Here is a tiny trained network, its code and every weight. The questions are about switching its units off for an input and a class, where a switched-off unit gives its printed mean instead of its output.

import numpy as np


def w(rows, s, z=0):
    codes = np.array(rows[::2]) - 128.0
    scale = np.full(codes.shape[1], s)
    scale[-1] = z or s
    return codes * scale


def norm(h):
    return h / np.sqrt((h * h).mean(-1, keepdims=True) + 1e-5)


def f(y):
    return np.maximum(y, 0)


def log_softmax(a):
    a = a - a.max(-1, keepdims=True)
    return a - np.log(np.exp(a).sum(-1, keepdims=True))


def net(x, mask):
    res = np.array(x, float).reshape(1, 7) / 4 @ E
    u = 0
    for l in range(3):
        y = f(norm(res) @ A[l][:, :-1].T + A[l][:, -1])
        res = res + np.where(mask[u : u + 6], y, B[l][:, -1]) @ B[l][:, :-1]
        u += 6
    return log_softmax(norm(res)[-1] @ U[:, :-1].T + U[:, -1])


A, B = {}, {}
E = w([
[127,128,127,128],'x0',
[118,106,119,1],'x1',
[212,93,40,135],'x2',
[129,129,127,129],'x3',
[127,129,128,129],'x4',
[187,232,150,88],'x5',
[128,126,127,126],'x6',
],0.005)
A[0] = w([
[217,66,59,72,61],'L0N1',
[131,210,114,198,3],'L0N2',
[170,245,192,72,142],'L0N3',
[253,70,74,182,40],'L0N4',
[84,175,54,182,162],'L0N5',
[8,8,82,107,74],'L0N6',
],0.0045,0.0026)
B[0] = w([
[98,183,48,166,213],'L0N1',
[133,18,149,165,156],'L0N2',
[180,4,211,179,252],'L0N3',
[50,187,32,97,203],'L0N4',
[136,68,157,107,182],'L0N5',
[197,22,214,181,221],'L0N6',
],0.0038,0.003)
A[1] = w([
[103,72,111,174,142],'L1N1',
[86,137,179,153,173],'L1N2',
[113,163,129,225,41],'L1N3',
[211,234,168,108,151],'L1N4',
[105,125,173,90,121],'L1N5',
[100,87,108,2,5],'L1N6',
],0.01,0.0028)
B[1] = w([
[163,102,169,63,228],'L1N1',
[115,153,39,81,229],'L1N2',
[202,189,162,121,210],'L1N3',
[78,2,138,115,252],'L1N4',
[85,154,97,157,195],'L1N5',
[239,211,161,216,234],'L1N6',
],0.0093,0.0044)
A[2] = w([
[200,106,47,107,224],'L2N1',
[147,135,123,105,16],'L2N2',
[121,145,2,132,6],'L2N3',
[59,188,128,100,69],'L2N4',
[49,189,109,114,182],'L2N5',
[116,150,76,155,113],'L2N6',
],0.0094,0.0018)
B[2] = w([
[1,188,147,120,253],'L2N1',
[96,118,191,199,135],'L2N2',
[63,167,27,137,162],'L2N3',
[84,113,24,154,155],'L2N4',
[105,185,25,171,160],'L2N5',
[61,100,98,81,143],'L2N6',
],0.0056,0.006)
U = w([
[114,3,154,102,203],'0',
[61,169,37,139,138],'1',
[211,185,157,166,5],'2',
],0.016,0.00026)

Each question gives the input, the list of numbers given to net, and the class t.
The units are the neurons (one row each of A and B). Each row of codes is followed by its name. A weight is (code - 128) times the scale printed after its matrix; where a second scale follows, it is the last column's (A, B and U).
mask holds one flag per neuron, layer by layer. A switched-off neuron (its flag False) gives its mean, the last column of its row in B, instead of its output. The means were averaged over made-up inputs and are rounded, as every weight is.
A unit's drop is (log p(t) with every unit on - log p(t) with that unit switched off) / (log p(t) with every unit on - log p(t) with every unit switched off).
The circuit of an input: a set's keep is (log p(t) with only the set's units on - log p(t) with every unit switched off) / (log p(t) with every unit on - log p(t) with every unit switched off). Starting from the 12 units with the biggest drops (on a tie, the unit counted first), units are removed one at a time, each time the one whose removal leaves the highest keep (on an exact tie, the one counted first), for as long as the keep stays at least 0.8.
units of the circuit, in order: the units of the circuit, biggest drop first
most important unit: the unit with the biggest drop
k most important neurons: the k neurons with the biggest drops, biggest first
k most important neurons of layer l: the k neurons of layer l with the biggest drops, biggest first
drop of u: that unit's drop, to one decimal
input [7,6,8,-1,-6,-7,6], class 1: 2 most important neurons : L1N4, L0N1
input [-4,7,-3,-1,-2,7,7], class 0: 2 most important neurons of layer 0 : L0N4, L0N3
input [-8,-3,1,-4,-5,3,5], class 0: most important unit : L1N6
input [-3,-3,3,-6,0,-3,-6], class 0: 2 most important neurons : L1N1, L1N6
input [4,8,8,1,4,-3,8], class 1: 2 most important neurons : L0N1, L2N1
input [8,-3,-8,7,-6,7,-8], class 1: 4 most important neurons : L1N2, L1N1, L1N5, L2N5
input [3,6,-2,-6,-5,7,5], class 0: 2 most important neurons : L1N4, L1N3
input [4,8,6,-4,-5,-4,-4], class 2: 2 most important neurons : L1N6, L1N2
input [3,-4,8,5,8,7,-8], class 1: 3 most important neurons of layer 0 : L0N4, L0N6, L0N1
input [8,7,-5,-4,3,-5,-2], class 2: 2 most important neurons : L1N6, L1N4
input [7,-5,1,3,6,-1,8], class 2: 2 most important neurons : L1N3, L1N4
input [-6,6,4,8,-1,1,8], class 2: 2 most important neurons of layer 1 : L1N6, L1N2
input [1,-4,-6,0,7,7,6], class 0: 2 most important neurons of layer 1 : L1N4, L1N6
input [-5,-3,3,5,5,8,-7], class 0: units of the circuit, in order : L1N4
input [1,-4,-4,-3,-8,7,-5], class 0: drop of L1N4 : 0.9
input [3,8,-5,5,-4,2,1], class 2: drop of L1N6 : 2.1
input [2,5,1,3,5,1,5], class 2: drop of L1N6 : 1.1
